Here is a tiny trained network, its code and every weight. The questions are about switching its units off for an input and a class, where a switched-off unit gives its printed mean instead of its output.

import numpy as np


def w(rows, s, z=0):
    codes = np.array(rows[::2]) - 128.0
    scale = np.full(codes.shape[1], s)
    scale[-1] = z or s
    return codes * scale


def norm(h):
    return h / np.sqrt((h * h).mean(-1, keepdims=True) + 1e-5)


def f(y):
    return np.maximum(y, 0)


def log_softmax(a):
    a = a - a.max(-1, keepdims=True)
    return a - np.log(np.exp(a).sum(-1, keepdims=True))


def net(x, mask):
    res = np.array(x, float).reshape(1, 4) / 4 @ E
    u = 0
    for l in range(3):
        y = f(norm(res) @ A[l][:, :-1].T + A[l][:, -1])
        res = res + np.where(mask[u : u + 13], y, B[l][:, -1]) @ B[l][:, :-1]
        u += 13
    return log_softmax(norm(res)[-1] @ U[:, :-1].T + U[:, -1])


A, B = {}, {}
E = w([
[182,40,88,140,61,110,169,158,165],'x0',
[102,149,136,50,177,137,253,160,189],'x1',
[128,127,129,127,128,131,128,130,127],'x2',
[132,94,66,126,180,186,151,5,142],'x3',
],0.015)
A[0] = w([
[196,108,115,72,97,151,185,156,161,13],'0.n0',
[105,130,119,184,156,108,79,116,66,96],'0.n1',
[118,193,136,171,138,142,41,75,75,98],'0.n2',
[174,118,78,163,132,167,105,37,110,105],'0.n3',
[189,98,43,144,104,61,185,155,176,85],'0.n4',
[178,110,104,118,82,118,113,127,159,81],'0.n5',
[214,60,107,185,22,153,115,116,143,34],'0.n6',
[83,149,195,126,130,137,140,161,87,1],'0.n7',
[120,154,213,172,48,55,83,185,84,190],'0.n8',
[119,202,148,93,173,115,172,97,127,45],'0.n9',
[93,142,208,146,114,85,134,247,134,175],'0.n10',
[115,154,117,59,171,112,202,198,158,88],'0.n11',
[89,181,157,86,228,124,177,134,88,201],'0.n12',
],0.013,0.007)
B[0] = w([
[28,73,184,150,163,152,179,153,142,167],'0.n0',
[115,96,170,162,172,152,98,145,115,178],'0.n1',
[45,72,191,162,173,141,141,209,69,209],'0.n2',
[53,103,161,205,95,73,136,6,153,199],'0.n3',
[90,47,156,105,124,182,131,185,60,189],'0.n4',
[133,157,36,109,97,71,125,100,115,154],'0.n5',
[194,228,25,124,84,91,61,97,141,195],'0.n6',
[57,161,139,168,143,167,99,128,225,151],'0.n7',
[204,148,90,86,206,234,142,228,117,251],'0.n8',
[141,174,90,103,153,61,146,50,156,177],'0.n9',
[101,131,190,168,41,48,17,111,151,231],'0.n10',
[59,150,171,147,87,104,138,87,229,206],'0.n11',
[115,224,118,110,140,203,102,111,153,236],'0.n12',
],0.011,0.015)
A[1] = w([
[175,173,201,87,95,140,97,179,99,84],'1.n0',
[130,102,124,177,143,107,80,108,54,135],'1.n1',
[178,97,113,128,88,80,109,175,127,102],'1.n2',
[138,92,184,99,80,76,144,167,131,94],'1.n3',
[116,57,161,98,50,72,154,160,155,104],'1.n4',
[44,68,140,101,143,204,180,163,152,150],'1.n5',
[204,143,119,98,151,176,96,187,81,102],'1.n6',
[129,126,78,50,169,182,226,95,122,118],'1.n7',
[196,126,50,180,104,85,96,109,133,121],'1.n8',
[94,168,187,94,151,142,150,111,96,97],'1.n9',
[125,92,95,146,160,117,218,75,141,120],'1.n10',
[210,97,99,141,66,76,160,73,97,87],'1.n11',
[225,95,248,11,220,7,140,130,24,6],'1.n12',
],0.017)
B[1] = w([
[99,77,65,136,134,159,146,49,155,190],'1.n0',
[87,88,155,103,98,105,135,99,168,204],'1.n1',
[177,132,180,146,116,120,175,94,96,163],'1.n2',
[177,99,187,162,118,63,165,74,132,149],'1.n3',
[163,102,216,124,130,75,182,73,165,174],'1.n4',
[176,61,136,147,77,139,152,123,75,252],'1.n5',
[159,191,88,153,126,142,139,156,39,204],'1.n6',
[208,50,91,80,180,197,104,165,83,190],'1.n7',
[150,164,90,72,75,85,151,105,133,192],'1.n8',
[144,139,113,103,99,80,111,106,166,180],'1.n9',
[170,105,115,91,122,169,106,181,71,193],'1.n10',
[89,73,76,152,89,119,100,136,191,158],'1.n11',
[218,30,236,29,38,4,239,18,31,128],'1.n12',
],0.018,0.013)
A[2] = w([
[123,147,121,162,126,106,140,109,96,133],'2.n0',
[93,138,60,105,152,73,173,90,226,79],'2.n1',
[105,112,130,127,85,87,142,82,184,91],'2.n2',
[186,144,68,70,186,121,122,70,175,64],'2.n3',
[45,88,205,155,178,84,160,69,112,20],'2.n4',
[219,120,93,107,98,93,185,164,86,99],'2.n5',
[146,151,151,170,213,200,130,202,110,10],'2.n6',
[74,96,198,133,168,144,191,191,139,46],'2.n7',
[164,113,103,181,97,152,160,190,78,122],'2.n8',
[90,247,93,75,89,83,129,178,184,106],'2.n9',
[160,173,82,55,203,147,151,136,85,89],'2.n10',
[147,72,116,138,179,114,165,211,108,23],'2.n11',
[173,147,132,132,231,253,96,179,124,62],'2.n12',
],0.016,0.011)
B[2] = w([
[120,153,142,176,170,121,140,118,132,152],'2.n0',
[88,95,61,109,88,58,73,150,79,176],'2.n1',
[79,99,164,150,143,75,120,137,120,197],'2.n2',
[71,125,89,149,189,87,216,86,164,188],'2.n3',
[195,208,176,197,167,215,112,81,121,186],'2.n4',
[167,211,96,174,120,188,92,159,137,210],'2.n5',
[94,13,141,105,132,31,106,153,125,177],'2.n6',
[178,199,91,130,86,79,156,149,155,151],'2.n7',
[134,145,131,72,162,113,113,185,78,221],'2.n8',
[134,171,140,74,137,228,98,191,113,200],'2.n9',
[143,132,102,124,169,126,192,49,212,192],'2.n10',
[180,71,223,61,85,176,81,182,101,149],'2.n11',
[61,52,109,103,191,3,161,103,118,245],'2.n12',
],0.017,0.012)
U = w([
[49,39,148,123,237,23,27,238,23,128],'0',
[52,121,219,245,205,211,58,18,62,48],'1',
[38,234,196,43,105,209,31,200,231,254],'2',
[78,108,51,52,231,157,235,16,213,71],'3',
[239,245,41,172,67,155,82,214,41,98],'4',
[55,73,22,189,40,24,72,30,169,118],'5',
[178,106,251,191,23,22,213,91,215,74],'6',
[238,21,106,49,80,232,184,181,66,84],'7',
],0.02,0.0082)

Each question gives the input, the list of numbers given to net, and the class t.
The units are the neurons (one row each of A and B). Each row of codes is followed by its name. A weight is (code - 128) times the scale printed after its matrix; where a second scale follows, it is the last column's (A, B and U).
mask holds one flag per neuron, layer by layer. A switched-off neuron (its flag False) gives its mean, the last column of its row in B, instead of its output. The means were averaged over made-up inputs and are rounded, as every weight is.
A unit's drop is (log p(t) with every unit on - log p(t) with that unit switched off) / (log p(t) with every unit on - log p(t) with every unit switched off).
The circuit of an input: a set's keep is (log p(t) with only the set's units on - log p(t) with every unit switched off) / (log p(t) with every unit on - log p(t) with every unit switched off). Starting from the 12 units with the biggest drops (on a tie, the unit counted first), units are removed one at a time, each time the one whose removal leaves the highest keep (on an exact tie, the one counted first), for as long as the keep stays at least 0.8.
units of the circuit, in order: the units of the circuit, biggest drop first
most important unit: the unit with the biggest drop
top k neurons: the k neurons with the biggest drops, biggest first
top k neurons in layer l: the k neurons of layer l with the biggest drops, biggest first
drop when u is switched off: that unit's drop, to one decimal
input [1,6,-5,8], class 7: units of the circuit, in order	[1.n5]
input [5,1,-7,-6], class 6: top 2 neurons in layer 0	[0.n10, 0.n12]
input [4,0,7,7], class 5: top 2 neurons in layer 0	[0.n8, 0.n3]
input [-1,-8,0,1], class 1: top 3 neurons	[0.n3, 1.n1, 0.n2]
input [-1,-7,-1,7], class 1: top 2 neurons	[0.n2, 2.n4]
input [4,3,-7,1], class 7: top 2 neurons in layer 0	[0.n10, 0.n3]
input [0,7,-8,-1], class 2: top 2 neurons	[0.n12, 2.n9]
input [6,3,0,0], class 6: top 2 neurons	[0.n8, 1.n4]
input [6,0,-8,-6], class 4: top 2 neurons	[0.n8, 0.n3]
input [4,0,7,1], class 5: top 3 neurons in layer 0	[0.n8, 0.n6, 0.n12]
input [1,-7,2,0], class 4: top 3 neurons	[0.n8, 0.n6, 0.n10]
input [-1,-7,3,1], class 1: top 3 neurons	[0.n3, 0.n2, 1.n1]
input [3,4,-5,1], class 7: top 2 neurons	[0.n10, 1.n5]
input [0,3,-3,0], class 2: top neuron	[0.n12]
input [2,3,-2,1], class 7: top 2 neurons	[0.n10, 1.n5]
input [7,0,0,-2], class 4: top 2 neurons	[0.n6, 0.n3]
input [-4,0,5,6], class 1: top 2 neurons	[0.n3, 0.n8]
input [0,-4,-8,2], class 1: top 2 neurons	[0.n2, 2.n4]
input [1,4,2,-5], class 6: drop when 0.n6 is switched off	0.4
input [3,8,6,7], class 7: drop when 1.n6 is switched off	0.0
input [3,4,3,3], class 7: drop when 0.n10 is switched off	0.8
input [1,-4,7,-1], class 4: most important unit	0.n6
